Below is a small trained network, with its code and all its weights. Each question gives an input and a class and asks what happens when units are switched off, that is, made to give their printed mean instead of their output.

import numpy as np


def w(rows, s, z=0):
    codes = np.array(rows[::2]) - 128.0
    scale = np.full(codes.shape[1], s)
    scale[-1] = z or s
    return codes * scale


def f(y):
    return y / 2 * (1 + np.tanh(0.7978845608 * (y + 0.044715 * y**3)))


def log_softmax(a):
    a = a - a.max(-1, keepdims=True)
    return a - np.log(np.exp(a).sum(-1, keepdims=True))


def net(x, mask):
    res = np.array(x, float).reshape(1, 7) / 4 @ E
    y = f(res @ A[0][:, :-1].T + A[0][:, -1])
    res = res + np.where(mask, y, B[0][:, -1]) @ B[0][:, :-1]
    return log_softmax(res[-1] @ U[:, :-1].T + U[:, -1])


A, B = {}, {}
E = w([
[189,103,54,188,48,133,166,162,134,77,254],'x0',
[132,136,140,132,142,178,175,120,93,147,104],'x1',
[118,201,65,188,164,91,110,104,145,151,99],'x2',
[138,120,98,158,131,71,96,142,190,124,125],'x3',
[39,70,133,187,158,39,160,53,44,24,146],'x4',
[155,103,135,28,65,161,128,76,85,95,141],'x5',
[19,124,43,32,210,164,145,183,183,91,111],'x6',
],0.009)
A[0] = w([
[127,147,34,40,154,216,41,207,132,211,81,7],'n0',
[173,136,110,186,38,27,244,112,42,114,162,45],'n1',
[197,132,224,175,69,112,13,76,105,232,110,181],'n2',
[143,201,167,63,183,130,142,162,156,40,86,65],'n3',
[239,181,81,131,105,233,94,223,167,188,181,149],'n4',
[92,134,1,110,155,141,172,232,142,43,223,182],'n5',
[80,105,209,158,160,136,71,102,132,83,37,135],'n6',
],0.0062,0.0016)
B[0] = w([
[130,166,141,136,159,183,77,149,172,154,143,218],'n0',
[182,148,152,150,156,191,5,130,208,127,141,209],'n1',
[127,95,64,104,120,112,166,73,97,131,98,247],'n2',
[126,192,168,140,128,114,96,140,166,202,98,156],'n3',
[94,104,68,82,114,102,120,68,66,99,100,247],'n4',
[131,87,94,156,101,121,170,93,122,145,93,215],'n5',
[109,92,91,89,106,129,156,78,89,111,88,185],'n6',
],0.013,0.011)
U = w([
[113,106,95,98,73,94,177,126,130,186,129,249],'0',
[176,83,85,191,125,108,148,108,37,47,167,146],'1',
[193,180,217,165,109,171,73,212,254,155,190,16],'2',
],0.0076,0.0019)

Each question gives the input, the list of numbers given to net, and the class t.
The units are the neurons (one row each of A and B). Each row of codes is followed by its name. A weight is (code - 128) times the scale printed after its matrix; where a second scale follows, it is the last column's (A, B and U).
mask holds one flag per neuron, in row order. A switched-off neuron (its flag False) gives its mean, the last column of its row in B, instead of its output. The means were averaged over made-up inputs and are rounded, as every weight is.
A unit's drop is (log p(t) with every unit on - log p(t) with that unit switched off) / (log p(t) with every unit on - log p(t) with every unit switched off).
The circuit of an input: a set's keep is (log p(t) with only the set's units on - log p(t) with every unit switched off) / (log p(t) with every unit on - log p(t) with every unit switched off). Starting from all 7 units, units are removed one at a time, each time the one whose removal leaves the highest keep (on an exact tie, the one counted first), for as long as the keep stays at least 0.8.
circuit, biggest first: the units of the circuit, biggest drop first
most important unit: the unit with the biggest drop
k most important neurons: the k neurons with the biggest drops, biggest first
drop when u is switched off: that unit's drop, to one decimal
input [2,0,3,0,2,2,-5], class 2: 2 most important neurons => (n1; n4)
input [3,-5,0,3,3,8,-1], class 2: circuit, biggest first => (n4; n1)
input [8,-8,-8,-2,6,3,-3], class 2: most important unit => n1
input [-7,7,6,2,0,-8,7], class 2: 2 most important neurons => (n0; n4)
input [3,0,3,2,-6,-7,0], class 1: 2 most important neurons => (n4; n3)
input [2,-6,-8,-3,7,4,-3], class 2: circuit, biggest first => (n1; n4)
input [1,2,2,2,-7,-8,-6], class 1: 2 most important neurons => (n4; n3)
input [0,-5,0,6,-5,-5,8], class 2: 3 most important neurons => (n0; n2; n6)
input [2,-4,-6,8,4,4,-4], class 2: 2 most important neurons => (n1; n4)
input [5,-2,-5,-6,-8,0,-8], class 1: drop when n2 is switched off => 0.0
input [6,-1,4,-2,7,-1,-4], class 2: drop when n1 is switched off => 0.5
input [8,1,3,1,5,-5,-3], class 2: drop when n1 is switched off => 0.5
input [3,-2,8,0,5,-2,-4], class 2: drop when n1 is switched off => 0.4
input [7,1,-4,3,-7,0,-4], class 1: circuit, biggest first => (n4)
